Each row is followed by its class.
[-497   95   -4   68   56   23  173  112   93  -68 -137   79   79   50
 -162   29   -5  131    7  345  -26   32  -39  -13  -88  154  266  -82
  -16  -61 -276 -145   -8  176  196]
ris
[-347 -117  111  233 -142  -87   59 -155  103   36 -157  120    1  -37
  -95   91   -1  -22  134  351   53   30  -79 -194   96  187  675   91
  344 -267 -200 -167   24   93  252]
Ful
[-156  206  -28   87   75  -81  183  111  106 -134  -22   72  -80   36
  -78   45   30  208 -112  117 -118   -5 -145  114 -176  130  232  -50
  -33  -36 -231  -34 -207  239   90]
lefa
[ 243 -141  482  -84   96  371  350  -76   99   86  427   84   12   66
  225  290  391   63  449 -240  -26   38  -22 -221  -60  404 -635 -349
  152  116 -588 -177  121 -303  107]
vos
[-364   92  -46   87  231  114  -26  -18  216  103  257  129 -165  427
 -446  101  -94  142  235  574  202   93  364  252 -104  -14  218  174
 -166 -394 -383  -56  276  279   38]
tul
[-343  308 -157 -481  274    3  172 -131  108 -107  -47  -40  -65 -108
  187  257 -164  248 -479  -45  -89  467  385 -315 -222  -15   13 -171
 -251  464  213 -229   73  117 -364]
lefa
[-452  -31  124   -2  292  214  367  -44   26  332  131 -187  -58  -47
   56  198  355 -167  297  -32 -150  -13   71  -47  132  -19 -423 -245
 -319 -231 -709 -191   97 -196  -20]
lefa
[-609 -222  235   34  395  303  218 -310   54   50 -303    1  200 -111
   97  -85  282 -104  352 -171 -198   80   27  -41 -115  286 -107 -169
  -52 -138 -331 -276   99  206  -86]
zeku
[-259  198   57 -127  336  -53  196  -40   14    6  -98   97 -138  131
 -146  223  -21   16 -217  301  -47   21 -101 -158   76  142  196  -85
  -40   20 -333 -134  -70  176   80]
ris
[ -25  -84  245 -276  432  246  276   44   24  119   43  143  -91  173
  168  353  264 -119  199  -56  -17  283  -63   16   -8   28 -305 -259
   12 -117 -679  -10   48   34 -246]
tul
[-212 -149  402 -122  289  -59  246 -195 -110  -96   43 -168  191 -506
  -75  229 -164 -360  276  383 -129 -108  -62 -321  273  -70  693  -29
  372 -121 -116 -112   23  191  493]
dusa
[-206  -62   31 -159  223  -57  250   25   12   43   58  -65  -88   57
  118  145  227  -53  -73  223    1 -107  -41   78 -180  369  246 -108
 -329 -138 -401  -18 -263  114  126]
zeku
[-332 -103   56  -24  264  201  489  -85   19  147  -65   46  200  115
   85  243  -24  -92  264  294 -102  166 -241  132   67 -130  104 -233
 -149   11 -383  -87 -317  -13 -151]
Gase
[-254 -143  173   28  355  182  332   27   -9   59  102   23  125   94
  283 -142  245 -144  172 -264 -198  -18  127 -134   44  198 -321 -323
 -287 -171 -513 -123   23  -34  -94]
zeku
[-165  254  162 -104  226 -129  237   45  -47   33   13   31  -99  131
  -41  214   27   88 -248  216  -89   -3 -185 -165 -106  119  250   -5
 -224  -71 -252  -46 -379   67 -109]
gadil
[  -4   13  166  119  287 -103  219  204 -111  -51   44  -40 -153  185
   74    2  190   33   56  -54 -203 -173 -114 -140   98   94   78  -21
 -137  -51 -122  -97 -465   73  -48]
tul
[-305 -183  239   48   59  106  307   12   43   97 -184  -90  219   41
   20  -32  205  -91  402  137 -223  -86 -231 -130  -51  159  -69 -223
   39  -99 -162 -143 -172  -62  152]
kesi
[-117 -128  169   76 -241  235   72  -30   46   57 -154  -78   82  271
 -172  -75  352  -95  279  111    6  -88  154  233  112 -110 -373  -80
   21  -82 -543   69 -128 -328  298]
tul
[-367  169   99 -148  560  -10  400 -166  129  -80  107    9 -136  -81
   88  166  193   61 -343  176  -81  103  -87   -3 -155    8  214  -69
 -150  -65 -499  -92 -125  477  -77]
Gase
[-424 -116  252   81  178  238  252   15   39  153  -42  -65  139  -50
  100   22  203   22  354 -217 -208  -61  -96   13   14  203 -234 -322
  -87 -152 -465 -239   58  -90   17]
Teg
[   0  -94  -55 -341  167 -244  284  -42  119 -135   97  138  -66    4
   13  208 -136   -2 -136  442   63  118  272 -105  -83  -21  823  157
   -5 -317 -200  105  169   94   73]
duz
[-246 -122  323  -62  144  190  286   39   -3  135   -5  -49   81   65
   20   62  253    3  339  -58  -62  -58  -64   14   49   87 -131 -149
  -87 -250 -464  -81  -30 -122  126]
gadil
[ -26  152  -35 -157  173  -67  143 -128   42  -45    1  -26  -36   67
  -13  184   -8  -21 -116   84 -168   66 -138    6 -118  171  279   26
  -92   79 -250  -78 -316   56 -113]
tul
[-194  122   61  -80  245  -54  191  -25   46    6 -128   66    5  156
   64   79   91   94 -167  184  -67  -29 -127 -160 -118  317  152 -100
 -114  -26 -187 -120 -150   67 -102]
kesi
[-250 -145  149  110  -11  226  283  168   49  163 -154 -135   58   88
  -58  -10  264   76  387  -47 -183  -65 -143  187   14    4 -228 -202
  -74 -104 -256 -115  -17 -138   56]
Ful
[-778 -168  122  510 -226  159  277 -117  116  342 -332  142  134  -51
 -199   91  208   92  517  231   14  -81  -93  -50  121  154 -100 -282
  -66 -225 -374 -185  -62 -308  287]
Teg
[ -63  -48  156   42  198   91  133  167  -40   15   38 -164  267  -89
  304  -61  236    2  246 -126 -110 -136 -320   84 -119  121 -286 -301
 -119  -36   71   56 -119  -45 -147]
tul
[-213  -79  257 -165  120  146  255  109  -16  244    0  -58   47  442
  110  -60  379  -13  203   41  -37  -74 -113 -236  -17  138 -363 -180
 -260  -43 -311  -66 -247 -351  -92]
zeku
[ -68   32  137 -151  406   57  180    6  131  232  136  -61    2    7
 -204  103   11 -112   46  274 -180  289  201 -156  -74 -126  215 -136
 -275 -218 -477  -25 -107   54 -215]
kesi
[  69   75  -75  183  193 -102  349  218   13 -183  330   -1  -82 -129
   -7  126  205  250 -123  273 -321 -156 -143  154 -402  -41  334   63
 -423 -284 -558 -101 -157  149 -115]
zeku
[-265  -73  206  -90  195  194  350    9   63  107    9 -107  113  -18
   76   66  265  -52  352 -130 -199   60  -60  -36  -68  159 -182 -212
 -151 -109 -438 -136  -92  -62   33]
kesi
[ -79  184  -17 -101  269  -77  113   18    9 -219  -31  -26  120  100
 -100  104   -1   60 -173  343 -313  105  -99   31 -184  -61  209  -70
 -108   -2 -280  -15 -333  219 -109]
Gase
[-625   51  327  358   49   11   33   11  -63   52 -552   11 -220  -70
 -154  -79   85  -43 -276 -196  -59 -266 -132  241  -50  130 -294 -382
  -53   43 -116    6 -373  104  324]
Ful
[-287  -91  363  -32  151  124  253  101  -76   85  -64   22  133   32
   55    2  173  -30  209 -110 -185   22   31 -275   92  156  -83 -238
  -98 -119 -321 -128 -140   15   57]
Gase
[-318  -80  190  179  -95  115  420  114   15  247  -14    3  166  231
  -20    3  177   39  401   65 -268 -220 -176 -115  147   63 -188 -265
 -183 -175 -489 -161   -3 -348   67]
dusa
[-357  158  151 -326  -29  -79  162  -13    5  -34 -136  -31   85  228
 -222   90   14   83 -212  366 -114   -6  -59 -121  -22 -133  226   44
   15   26 -311  -41 -246   93  157]
Gase
[-192  -93 -110 -106  262  174  281   51  186  118 -276   49   66  361
  129 -107  278   14  267    1 -132  210 -172  -25 -104  162 -263 -283
 -167    3 -188  -66 -114 -198 -206]
duz
[-422 -105   12  -41  112  294  376  161  247  188 -258  -47  -36  232
   26 -163  807 -158  311  -61 -298    7  192 -218  -48  206 -730 -267
   82   82 -893 -201  205 -192  -26]
tul
[-112   22  187 -337  228 -167  384  -18 -140  -36  310   39   47 -112
 -208  250  -67   -4 -110   94 -254 -191  138  155 -262  -98  226   90
 -475 -156 -351  181 -148  241  -79]
vos
[ 210    9  422 -213   19   50  115   85   28  118  320 -111   24  122
  153  138  129   71  111 -286  -10   76  -77  -10  -53   38 -244 -205
  -52  -11 -101  172 -178 -165 -110]
kesi
[-435   10  446 -120  -70  177  300   19   -4  234 -109  -58  177  142
  101   51  237    8  416 -113  -69 -124 -219 -217  149   81 -181 -316
   55    7 -300 -111  -96 -205  236]
zeku
[-110   13  200   86 -141  117  110  171   32  152  -10  -37  -53  177
   72  -54  207   97  179 -309  -85   -9  -36  -44   88  -58 -266 -148
  -42 -140 -377  -63  -88 -426  -27]
Teg
[  80  510 -104 -177  421  -38   78   92  256  -17  435  -14  -95  549
  120  -40   -2  302 -244   37 -147    0   44  139 -296 -142 -255 -204
 -300  181 -196   87  -62  -29 -545]
Teg
[-466  -79  177  121   39  259  249   52   55   -2 -369   -7   96  -32
 -231  -11  203   79  301 -166 -177  111  -82   53   37   79 -456 -220
  114    1 -282 -138  -60 -147  218]
Ful
[  83 -212  288 -336  -41   41  438 -160 -114  394  -57 -277  337 -165
  334  264    2 -426   99   21 -285 -232 -248 -435  117  237 -333 -189
  197  259  127 -112   81 -447 -336]
Gase
[-249  169   18  -52  281  -77  218  -22  -19  -30   16  -86  104  -36
 -103  122  -10  -18  -66  127 -352  -89  -64  -56 -121  135   94  -46
 -217  -29 -319 -138 -176   98 -133]
duz
[ -23 -118  368 -327  195  105  237  -50  117  241  312    5    6   62
 -114  194  194  -89  124  -19  -49   48   92   26 -157  284 -106 -206
 -129 -116 -628  122  -15  -29    0]
vos
[ 107  155 -121  140  372 -267  235  110 -117  129  180   60 -168  264
   12  240 -196  -11 -136  361  -78 -320 -338  102  125  219  375  -18
 -380 -202 -115  -21 -343  174 -131]
ris
[ -73   38  148  -97  306   24  322   91   48  -82  101   29  -66  -38
  153   16  268 -192 -218  163  -64  148  -19 -366  -85  259  -11 -131
   -5  -60 -506 -102 -167  200  120]
gadil
[ -39  -10  -51  -76   75 -196  192  -31  -37 -176  -12   65 -112 -164
  252  303   31   -2 -135   82  -38  -21  -20  147 -288  194  399  137
  -69 -187 -291  -13 -250  285  -44]
dusa
[ -91  320  213 -244  177  -26   78  107  -39 -166   97  -62   65  149
   13  191 -151   10 -213  208  -98  191   72  -72 -246 -145   62  -76
 -116   38 -228   31 -374  -47 -136]
ris
[ -91  171   88  -28  140  -33  179   10   15  -74   50   96 -122   83
   99  116  168  109 -192  113   34  -29  -95   16 -135   59  123  -36
 -138 -144 -421  -51 -204  207   94]
Ful
[   6   33  -22   23  443 -285  253  213  -74  -37  318  181 -333   87
  440  239   92  -80 -198   62   98   12 -105 -109 -167  525  761  -28
 -412 -435 -303   60 -256  182 -216]
Ful
[-355 -116  188  -38   91  209  274  198   38   30 -237 -129  313   69
  -67  -53   67  -11  418   70 -277   67   -1   74  -60  -14 -213 -220
  -17 -182 -260 -122  -54  -16   38]
duz
[-426   21  338 -314   80  165  370  -15   76   56  -92    5   70  255
  181   63  260  199  169   80   25  -77   40  -31  -85 -148   -8 -249
 -166 -151 -402  -72   94 -220  155]
gadil
[-276   83  174   78  345 -148  280  276  -88 -119   93   30   56   66
  311   85   38  173   77   12  -83 -201 -315   62 -126  307  339  -83
 -195 -434 -293 -140 -419  421   27]
tul
[ -89  -61  159  133   95   78  215   98   87   68   -7   80  -18   41
  -85  -38   57  -51  263 -113 -243  128  -74 -238   36  191   59 -159
   46 -206 -364 -135    7 -136   63]
zeku
[-183   98  328 -257  531  217  430   79  217  324  543   14  -19  180
   15   51  197  -50   81    4  -48  267  104 -350 -131  307 -374 -301
 -338 -313 -656  -92  240  128 -179]
vos
[  26  188  210   28  -36 -192  252  -34   -2   81   89  -33  -36   45
   19  191   55   14 -230  159 -138 -179 -316 -133  -20  142  198  -21
    2  -45 -265   29 -398  -38    5]
Gase
[  13   12  331  -92  148   90  244  101   78  211  147  -95   71   70
  -23    0   24  -21  271 -157 -200 -106  -69  -98   33  135 -215 -259
  -10  -41 -173    0   77 -107  -18]
dusa
[-108  141  173 -256  172   41  331   71  161    3   29  -58 -104  253
  -97   46  199  249  -67   72  -54  -70 -299  146  -31  -19  -26 -161
  -20  142 -293   36 -157   84  174]
dusa
[-135  226  188 -282   67  -79  211  -33  -32 -124  -55   24 -140   49
    2  360   87   99 -302  147   11   60  -35  -25  -91    0  130  -36
  -61   13 -396   25 -217  -37  129]
ris
[-405  171 -126  -73  315  -54  171  -35  107   13   66   62  -31  318
 -215  104  -15  154  -10  439  -76   40 -175  128 -195 -108  208    9
 -287 -106 -338  -60 -277  159  -68]
zeku
[  -8  237  -64 -178 -115 -147  181 -135   78 -128 -139   39   14  -41
  191  247  -86 -109 -309  155 -216   72  -67 -236 -216  211  315  -52
  189  104 -253 -113    0 -160  -88]
Ful
[-183   71  222  174  355 -108  232   20 -120  -37   67  -51  -17   74
  110  256  199   94  157  277 -111 -271 -290  124 -123  125  128  -31
 -246 -352 -274  -80 -457  295   11]
kesi
[-505  -44  351 -257   -2  161  476  139   61   91 -448  -87  271  -60
  -67  -25  -10   35  327 -105 -467  171  -20 -401   92   19  226 -235
  206  -51 -263 -329   60 -110   77]
lefa
[-226  176  342 -158   84  266    6  -90  194   70  -18  -46  -11  112
   12  -62   62   51  159 -415  -49  102 -161 -125   55    5 -433 -440
  318  417 -182 -108    3 -288  198]
gadil
[-179 -312   93  337  223   96  418  217   74  171  -51 -111 -257  -54
 -234  -14  259   93  344   87 -192 -148 -252  139  340  149  373  -97
  -88 -426 -359 -226  123   88  339]
Teg
[-216 -227  225  136  158  172  246   40   17  141   61  -21   16  124
  -39   17  181   29  328   -8 -183  -72  -58   -5   73   62 -179 -243
 -168 -178 -341 -199   23   -7   97]
kesi
[-151  122  247 -180  149  -49  252   48 -103  -93  -10   60   58  161
  -28   83   27   -1 -156  199 -228  -64   92 -255   49  -87  172  -81
 -114  -65 -440  -92 -215   88   82]
Gase
[-419  130  176  241   80  -29  216   22   68  -43  105   46  -50  280
   -8  101  129  164   32  403  -31 -190 -226   26 -118 -104  -36  -49
   -4 -229 -433 -183 -198  175  170]
ris
[-242   -3  605    4 -225  358  328 -134   44  320   87  -93  225  106
   25  172  454  -78  346  -49   18  114  193 -176   49  155 -408 -107
  -30 -153 -899  -72 -318 -413   20]
Teg
[ 152   53  278 -221  292  198  230  101  112  -87  104   74   93    3
 -159    6  -12   57  233 -150 -339  310  161 -385   28  -51 -244 -349
   58  107 -147  -80  279  -60   39]
duz
[-132   97  137 -171  187  -54  352  -41  -16   40    3  -69   -4  -71
  -36  211  121  -44 -236  190 -194  -15  -39 -145  -67  193  277  -43
 -238  -38 -482 -102 -278   23  -20]
tul
[-494  -92 -229  -29  872  124  111  275   59  142   79  253 -301  724
 -154  -93 -193   18   59  572  391  392 -210   35   -1 -115   43 -150
 -541 -383  -86  -83 -328  152  -75]
zeku
[-109  188  -41 -172  215  -88  268   -1   96  -78  -41   16 -140  143
   49  142  101   26 -211  278  -94    1  -45   -3 -208   55  161   -3
 -131 -113 -360  -63  -90  168   11]
ris
[-514 -185  115 -121  358  191  162   21   38   55 -128  -43   32  -71
   35  100  162  -94  338  -68 -151   83  121   79  -73   64 -279 -301
  -95 -237 -324 -114  278  100   64]
Gase
